Below are the code and all the weights of a small trained network. Each question names an input and a target symbol and asks about switching units off, where a switched-off unit gives its printed mean instead of its output.

import numpy as np


def w(rows, s, z=0):
    codes = np.array(rows[::2]) - 128.0
    scale = np.full(codes.shape[1], s)
    scale[-1] = z or s
    return codes * scale


def norm(h):
    return h / np.sqrt((h * h).mean(-1, keepdims=True) + 1e-5)


def softmax(a):
    e = np.exp(a - a.max(-1, keepdims=True))
    return e / e.sum(-1, keepdims=True)


def log_softmax(a):
    a = a - a.max(-1, keepdims=True)
    return a - np.log(np.exp(a).sum(-1, keepdims=True))


def net(x, mask):
    ids = ['ΓΞΨαβδεζηλμπσφω'.index(c) for c in x.split()]
    T = len(ids)
    res = E[ids] + P[:T]
    u = 0
    for l in range(3):
        r = norm(res)
        for j in range(2):
            rows = slice(4 * j, 4 * j + 4)
            q, k, v = (r @ M[l][rows].T for M in (Q, K, V))
            z = softmax(np.where(np.tri(T) > 0, q @ k.T / 4**0.5, -1e9)) @ v
            o = O[l][rows]
            res = res + np.where(mask[u + j], z, o[:, -1]) @ o[:, :-1]
        u += 2
    return log_softmax(norm(res)[-1] @ U[:, :-1].T + U[:, -1])


Q, K, V, O = {}, {}, {}, {}
E = w([
[133,153,74,211],'Γ',
[164,100,112,179],'Ξ',
[179,166,135,229],'Ψ',
[143,109,86,147],'α',
[142,81,70,140],'β',
[130,128,46,118],'δ',
[129,67,66,152],'ε',
[63,246,18,85],'ζ',
[166,135,71,167],'η',
[158,84,92,193],'λ',
[140,135,25,134],'μ',
[152,80,98,167],'π',
[164,135,107,168],'σ',
[85,159,15,137],'φ',
[117,110,38,145],'ω',
],0.011)
P = w([
[171,176,85,109],'0',
[80,162,111,253],'1',
[111,142,177,86],'2',
[226,165,82,155],'3',
[11,113,145,218],'4',
[197,163,94,134],'5',
],0.017)
Q[0] = w([
[26,162,163,138],'0.h1',
[123,121,134,63],'0.h1',
[63,175,151,209],'0.h1',
[197,157,119,181],'0.h1',
[137,11,61,177],'0.h2',
[149,174,244,213],'0.h2',
[156,85,176,139],'0.h2',
[147,132,178,101],'0.h2',
],0.012)
K[0] = w([
[136,107,164,35],'0.h1',
[181,184,69,138],'0.h1',
[66,68,212,42],'0.h1',
[37,148,141,153],'0.h1',
[75,117,189,255],'0.h2',
[242,191,240,95],'0.h2',
[218,71,177,161],'0.h2',
[215,68,124,109],'0.h2',
],0.0095)
V[0] = w([
[205,236,163,69],'0.h1',
[43,104,45,221],'0.h1',
[98,173,74,48],'0.h1',
[99,2,155,2],'0.h1',
[105,127,66,109],'0.h2',
[123,217,172,159],'0.h2',
[116,204,125,139],'0.h2',
[34,119,111,172],'0.h2',
],0.0099)
O[0] = w([
[100,64,193,78,146],'0.h1',
[163,200,125,246,192],'0.h1',
[195,94,201,146,152],'0.h1',
[179,91,72,26,3],'0.h1',
[144,77,146,158,153],'0.h2',
[194,135,117,114,167],'0.h2',
[194,101,126,128,177],'0.h2',
[149,144,182,204,152],'0.h2',
],0.011,0.013)
Q[1] = w([
[100,206,113,126],'1.h1',
[162,161,164,104],'1.h1',
[109,192,251,44],'1.h1',
[244,217,128,124],'1.h1',
[5,121,76,139],'1.h2',
[154,130,223,173],'1.h2',
[191,95,124,125],'1.h2',
[116,223,241,70],'1.h2',
],0.02)
K[1] = w([
[130,147,165,182],'1.h1',
[172,106,101,142],'1.h1',
[250,54,135,150],'1.h1',
[166,129,52,183],'1.h1',
[28,89,167,155],'1.h2',
[194,167,127,182],'1.h2',
[143,144,69,109],'1.h2',
[229,63,185,183],'1.h2',
],0.022)
V[1] = w([
[220,240,192,7],'1.h1',
[84,237,132,180],'1.h1',
[189,114,159,74],'1.h1',
[156,100,134,92],'1.h1',
[38,161,164,124],'1.h2',
[2,48,161,120],'1.h2',
[83,202,242,137],'1.h2',
[72,68,198,131],'1.h2',
],0.018)
O[1] = w([
[7,130,173,214,55],'1.h1',
[77,78,54,135,250],'1.h1',
[89,147,207,174,75],'1.h1',
[135,148,158,133,70],'1.h1',
[89,87,68,160,103],'1.h2',
[198,34,85,168,17],'1.h2',
[39,81,129,188,221],'1.h2',
[174,51,151,173,111],'1.h2',
],0.021,0.014)
Q[2] = w([
[86,77,150,113],'2.h1',
[102,81,128,65],'2.h1',
[121,142,91,147],'2.h1',
[113,195,106,184],'2.h1',
[112,176,161,93],'2.h2',
[255,174,92,159],'2.h2',
[142,137,95,239],'2.h2',
[105,155,146,207],'2.h2',
],0.025)
K[2] = w([
[154,93,172,179],'2.h1',
[171,74,128,133],'2.h1',
[123,145,104,143],'2.h1',
[129,200,119,157],'2.h1',
[99,97,157,84],'2.h2',
[126,110,2,60],'2.h2',
[88,86,3,191],'2.h2',
[58,122,90,166],'2.h2',
],0.026)
V[2] = w([
[138,80,128,5],'2.h1',
[171,150,68,251],'2.h1',
[73,42,175,80],'2.h1',
[147,210,122,149],'2.h1',
[169,170,86,168],'2.h2',
[185,207,124,200],'2.h2',
[138,117,177,80],'2.h2',
[102,104,194,95],'2.h2',
],0.017)
O[2] = w([
[33,92,155,78,22],'2.h1',
[177,248,115,192,254],'2.h1',
[130,93,201,42,43],'2.h1',
[135,104,63,184,173],'2.h1',
[166,164,146,166,173],'2.h2',
[152,198,143,116,138],'2.h2',
[69,147,116,108,22],'2.h2',
[69,112,105,63,47],'2.h2',
],0.017,0.0085)
U = w([
[200,152,73,223,122],'Γ',
[224,33,131,148,120],'Ξ',
[63,16,80,202,43],'Ψ',
[214,126,218,149,160],'α',
[241,200,188,64,106],'β',
[149,204,210,112,160],'δ',
[195,176,79,7,75],'ε',
[24,187,190,198,62],'ζ',
[88,63,146,56,254],'η',
[141,45,20,68,78],'λ',
[98,230,149,32,110],'μ',
[215,79,100,60,172],'π',
[154,64,220,223,93],'σ',
[71,205,42,126,180],'φ',
[99,177,65,19,82],'ω',
],0.019,0.006)

Each question gives the input, a string of symbols that net reads in full, and the target symbol t.
The units are the heads (4 rows each of Q, K, V and O). Each row of codes is followed by its name. A weight is (code - 128) times the scale printed after its matrix; where a second scale follows, it is the last column's (O and U).
mask holds one flag per head, layer by layer. A switched-off head (its flag False) gives its mean, the last column of its rows in O, instead of its output. The means were averaged over made-up inputs and are rounded, as every weight is.
A unit's drop is (log p(t) with every unit on - log p(t) with that unit switched off) / (log p(t) with every unit on - log p(t) with every unit switched off).
The circuit of an input: a set's keep is (log p(t) with only the set's units on - log p(t) with every unit switched off) / (log p(t) with every unit on - log p(t) with every unit switched off). Starting from all 6 units, units are removed one at a time, each time the one whose removal leaves the highest keep (on an exact tie, the one counted first), for as long as the keep stays at least 0.8.
units of the circuit, in order: the units of the circuit, biggest drop first
most important unit: the unit with the biggest drop
which heads matter: for each layer, one digit per head in row order, 1 if its drop is at least 0.15 and else 0, layers parted by /
drop of u: that unit's drop, to one decimal
input σ δ σ ζ ε, target σ: units of the circuit, in order : 0.h1, 1.h2, 1.h1, 0.h2
input ζ ω φ ζ β, target φ: which heads matter : 10 / 01 / 00
input Ξ Ψ π, target Ξ: units of the circuit, in order : 0.h1, 1.h2, 0.h2, 1.h1
input ζ Ξ λ π β, target λ: units of the circuit, in order : 0.h2, 0.h1, 1.h1
input Ξ Ψ Γ, target Ξ: which heads matter : 11 / 01 / 00
input ζ ζ ω Ψ ζ, target ω: most important unit : 0.h1
input η Ψ Ψ, target η: which heads matter : 11 / 11 / 11
input Ξ α π Ψ ζ, target π: units of the circuit, in order : 0.h1, 1.h2
input μ σ η ζ Ξ, target η: which heads matter : 10 / 00 / 10
input ζ Ψ Ξ σ π, target Ξ: units of the circuit, in order : 1.h2, 0.h1
input α ζ Ψ, target α: units of the circuit, in order : 0.h1, 1.h2, 0.h2, 1.h1
input Ψ ζ β η Ξ, target β: units of the circuit, in order : 0.h1, 1.h1
input π β δ, target π: which heads matter : 11 / 11 / 00
input σ β ζ, target σ: units of the circuit, in order : 0.h1, 1.h2, 1.h1
input ζ ζ α, target ζ: units of the circuit, in order : 0.h1, 1.h1
input Ψ Γ Ξ, target Ψ: units of the circuit, in order : 0.h1, 1.h2
input Γ σ ε Ψ Γ, target ε: units of the circuit, in order : 0.h1, 1.h2
input η ω σ, target η: units of the circuit, in order : 1.h2, 0.h1, 2.h1
input ζ Ψ ζ ε α, target ζ: units of the circuit, in order : 1.h1, 0.h1
input Ξ Ψ ζ, target Ξ: units of the circuit, in order : 0.h1, 1.h2, 0.h2
input ε λ Ψ, target ε: most important unit : 0.h2
input λ φ μ, target λ: units of the circuit, in order : 1.h1, 0.h2, 2.h1
input η η η, target η: which heads matter : 11 / 11 / 11
input Ψ σ Ψ σ α, target Ψ: which heads matter : 11 / 11 / 00
input Ψ ζ μ, target Ψ: which heads matter : 10 / 11 / 00
input Γ λ Γ η, target φ: which heads matter : 01 / 11 / 00
input α ζ Ψ Ψ, target φ: which heads matter : 01 / 11 / 00
input ζ η ζ ζ Ψ, target ζ: most important unit : 1.h1
input Ψ β Γ, target Ψ: drop of 2.h2 : 0.0
input ζ ζ Ψ Ψ, target φ: drop of 0.h2 : 0.7
